How the items are linked:
Z160 + Z273
Z160 * Z480
Z158 + Z679
Z158 * Z200
Z707 + Z882
Z707 * Z318
Z601 + Z31
Z601 * Z264
Z471 + Z987
Z471 * Z396
Z273 + Z158
Z273 * Z865
Z861 + Z471
Z861 * Z943
Z575 + Z933
Z575 * Z772
Z55 + Z450
Z55 * Z308
Z772 + Z303
Z772 * Z575
Z799 + Z772
Z799 * Z933
Z943 + Z218
Z943 * Z861
Z505 + Z575
Z505 * Z303
Z758 + Z523
Z758 * Z786
Z396 + Z943
Z396 * Z471
Z138 + Z308
Z138 * Z450
Z981 + Z396
Z981 * Z987
Z216 + Z314
Z216 * Z262
Z933 + Z707
Z933 * Z799
Z413 + Z264
Z413 * Z31
Z264 + Z981
Z264 * Z601
Z181 + Z257
Z181 * Z77
Z314 + Z661
Z314 * Z941
Z882 + Z786
Z882 * Z523
Z480 + Z413
Z480 * Z160
Z661 + Z138
Z661 * Z167
Z523 + Z318
Z523 * Z882
Z262 + Z758
Z262 * Z216
Z865 + Z480
Z865 * Z273
Z679 + Z873
Z679 * Z507
Z31 + Z160
Z31 * Z413
Z475 + Z181
Z475 * Z15
Z200 + Z865
Z200 * Z158
Z15 + Z55
Z15 * Z475
Z257 + Z507
Z257 * Z873
Z389 + Z505
Z389 * Z747
Z873 + Z77
Z873 * Z257
Z77 + Z15
Z77 * Z181
Z450 + Z167
Z450 * Z138
Z105 + Z861
Z105 * Z218
Z507 + Z200
Z507 * Z679
Z308 + Z475
Z308 * Z55
Z218 + Z389
Z218 * Z105
Z941 + Z262
Z941 * Z314
Z786 + Z216
Z786 * Z758
Z303 + Z747
Z303 * Z505
Z747 + Z105
Z747 * Z389
Z987 + Z601
Z987 * Z981
Z318 + Z799
Z318 * Z707
Z167 + Z941
Z167 * Z661

In the rows, zero is written as 161.

The rows follow the links: the fewer symbols apart two items are, the more alike their rows tend to be.

Each row is also shifted at random along 3 hidden directions that mean nothing.

Rows with their items:
 173   135   147   166   131   167   152   186   166   142   197   159   137   166   152   153   159   154   182   155   169   144   141   167   138   122   135 | Z799
 210   182   157   151   159   190   154   171   149   160   131   125   143   148   170   191   173   129   171   169   140   152   144   141   180   156   153 | Z941
 187   183   224   192   177   161   172   173   170   179   132   200   145   164   102   143   120   144   156    93   153   187   209   151   156   175   152 | Z861
 120   156   178   127   157   144   184   168   146   178   170   126   169   135   186   153   128   171   158   177   197   186   164   143   150   164   173 | Z15
 163   143   173   146   167   119   142   154   144   182   197   148   172   133   154   114   148   190   146   142   166   149   203   132   123   172   174 | Z679
 155   148   138   161   136   152   163   179   174   131   205   161   155   190   171   155   158   164   172   162   190   165   129   191   145   138   127 | Z772
 188   121   133   157   132   165   176    97   152   143   198   164   199   158   164   188   195   147   176   209   186   158   176   175   151   160   141 | Z981
 152   152   134   175   135   140   130   182   179   147   177   145   145   196   186   148   181   184   157   154   153   135   135   143   153   133   185 | Z216
 137   188   199   147   204   179   161   169   161   150   153   110   169   168   173   156   119   139   168   119   161   176   198   145   161   208   129 | Z505
  98   173   158   165   152   199   181   166   155   172   113   137   154   138   165   214   175   136   169   199   142   171   141   145   195   151   178 | Z167
 178   167   183   139   161   139   188   192   143   176   154   190   136   153   158   145   129   188   141   163   178   186   127   171   171   165   166 | Z181
 121   138   168   188   122   158   182   163   175   135   187   177   149   186   139   166   160   150   170   163   202   185   145   178   141   125   144 | Z303
 126   151   201   183   119   185   207   141   138   183   140   137   164   128   159   185   180   134   165   193   188   193   179   108   167   123   200 | Z55
 220   182   170   176   193   162   166   145   176   158   135   194   177   176   154   161   140   169   156   141   149   172   176   183   187   192   159 | Z471
 170   169   178   143   160   164   180   182   150   180   133   209   140   139   149   170   153   175   146   182   169   188   136   174   182   156   165 | Z257
 203   189   175   190   191   166   110   201   165   172   143   124   133   171   150   127   148   146   164    82   105   125   189   113   148   176   172 | Z882
 159   167   199   182   176   184   186   133   170   154   149   130   183   163   152   166   137   125   176   145   181   180   200   133   153   170   156 | Z389
 141   134   162   151   142   130   177   138   144   182   189   154   186   135   175   142   161   182   149   195   187   172   179   143   143   154   190 | Z873

In each set, the symbols that take the first to the second take the third to the fourth. Give the fourth.
Answer with the item's name.
 154   165   188   216   160   179   189   126   177   165   117   224   176   181   117   192   176   155   154   156   157   183   191   168   185   169   184
:  165   154   180   146   160   136   177   201   152   182   164   179   127   150   152   136   129   185   141   145   187   181   144   173   151   147   166
::   82   138   178   175   133   127   167   184   167   170   182   175   136   156   151   137   155   188   142   160   188   168   140   157   132   120   187
: Z601

 131   196   173   142   190   171   158   187   146   182   123   200   140   132   138   162   141   171   154   151   136   163   148   181   183   171   153
:  150   144   156   163   148   166   148   134   134   169   181   176   185   127   117   159   184   136   180   167   140   127   195   166   137   159   142
::  138   170   181   168   148   192   192   158   141   177   123   128   158   139   163   200   161   139   169   187   163   186   157   127   190   158   180
: Z523

 172   190   165   143   179   170   162   185   147   181   121   205   137   131   141   166   159   162   154   171   140   158   143   174   192   171   160
:  201   138   175   141   147   146   187   140   147   177   189   141   177   141   178   151   153   181   147   187   200   182   171   130   142   154   185
::  245   185   154   146   182   183   141   172   147   183   123   198   151   137   136   168   167   156   158   171   122   157   155   172   178   178   161
: Z873

 160   160   200   207   163   176   194   154   166   161   133   215   165   176   120   173   151   152   153   141   169   193   190   164   166   169   163
:  152   187   163   158   210   182   163   158   179   133   138   116   182   189   194   170   142   147   174   139   148   176   171   159   181   202   141
::  125   188   159   197   180   187   153   160   172   150   123   128   161   183   167   179   176   143   160   146   120   153   161   134   185   173   173
: Z747

  85   133   153   140   150   123   164   130   152   171   195   172   178   153   171   136   167   193   154   180   177   154   175   149   139   159   185
:  163   170   124   139   153   161   137   197   173   127   192   138   138   191   183   170   166   156   179   164   158   142   118   201   148   150   118
::  132   138   169   169   147   171   176   112   158   145   188   151   195   158   158   171   161   135   177   180   200   180   186   166   139   168   144
: Z661

 240   173   157   173   147   198   146   181   148   165   132   135   141   146   152   191   188   127   176   168   131   145   157   130   179   142   165
:  191   154   134   148   152   170   140   143   148   161   175   181   178   138   149   174   197   147   171   190   138   130   176   187   157   163   139
::  188   192   173   154   221   158   147   154   175   163   134   177   174   180   154   144   133   174   148   123   144   158   179   177   186   207   147
: Z314

  99   136   181   210   130   162   198   158   175   149   167   202   155   173   126   173   163   154   167   159   201   196   162   180   151   125   158
:  223   170   162   180   186   146   139   134   160   175   139   187   181   167   145   156   176   175   142   153   124   137   194   157   172   182   182
::  120   163   196   175   172   155   186   174   175   143   173   197   157   196   146   146   123   158   157   130   190   197   162   190   160   163   135
: Z160

 111   177   168   129   178   147   182   188   147   177   139   206   133   156   158   169   143   189   139   175   173   183   121   199   191   165   157
:  116   169   135   178   174   164   163   116   174   163   136   207   196   181   169   190   184   178   151   190   132   157   161   192   193   192   179
::  197   140   147   169   166   141   141   126   155   175   168   190   187   151   150   144   188   182   142   159   138   139   202   144   147   176   198
: Z308

 166   187   167   163   199   186   165   151   176   139   133   128   170   184   176   176   135   149   166   142   154   167   169   150   177   200   152
:  159   189   149   160   197   189   156   156   169   140   134   119   168   194   193   176   157   157   175   145   137   159   155   155   183   197   147
::   98   147   130   177   126   186   152   169   162   142   161   154   143   168   160   195   196   133   185   190   145   136   122   168   164   120   147
: Z318

 165   160   165   127   181   158   132   147   149   154   210   146   182   139   156   134   145   153   183   138   167   143   200   174   126   176   111
:  184   136   175   184   115   137   191   179   155   180   168   189   141   148   149   149   164   175   146   167   193   186   150   146   149   117   191
::  220   150   179   160   149   155   161   138   154   156   203   147   194   140   138   142   151   129   175   153   181   165   211   148   119   160   136
: Z475

 176   172   179   163   193   182   180   136   176   143   157   122   175   179   183   179   135   148   167   149   174   180   174   153   170   193   147
:  224   189   166   139   193   179   128   178   137   185   135   185   147   126   130   159   155   152   170   143   115   133   175   168   170   179   142
::  218   147   180   186   152   177   200   117   163   151   172   128   193   157   159   179   157   125   174   166   195   187   201   141   151   160   155
: Z507

 196   147   118   161   143   131   134   179   180   144   183   144   152   200   199   144   179   192   153   160   152   134   131   158   153   144   179
:  143   172   147   143   172   169   132   149   148   170   157   188   177   137   140   164   186   149   165   170   121   129   174   191   166   170   132
::  215   125   133   182   118   136   160   166   177   153   184   158   151   184   181   155   197   192   154   183   172   156   133   149   152   131   198
: Z413

 115   141   155   183   124   130   145   185   167   170   187   164   131   164   162   127   168   183   151   139   156   139   157   135   138   128   183
:  185   142   143   194   145   158   146   113   157   175   145   194   205   154   142   173   203   169   148   169   129   142   205   148   162   163   211
::  148   172   123   161   172   147   115   190   180   147   171   125   147   200   194   140   170   187   161   135   126   126   152   149   159   166   170
: Z158

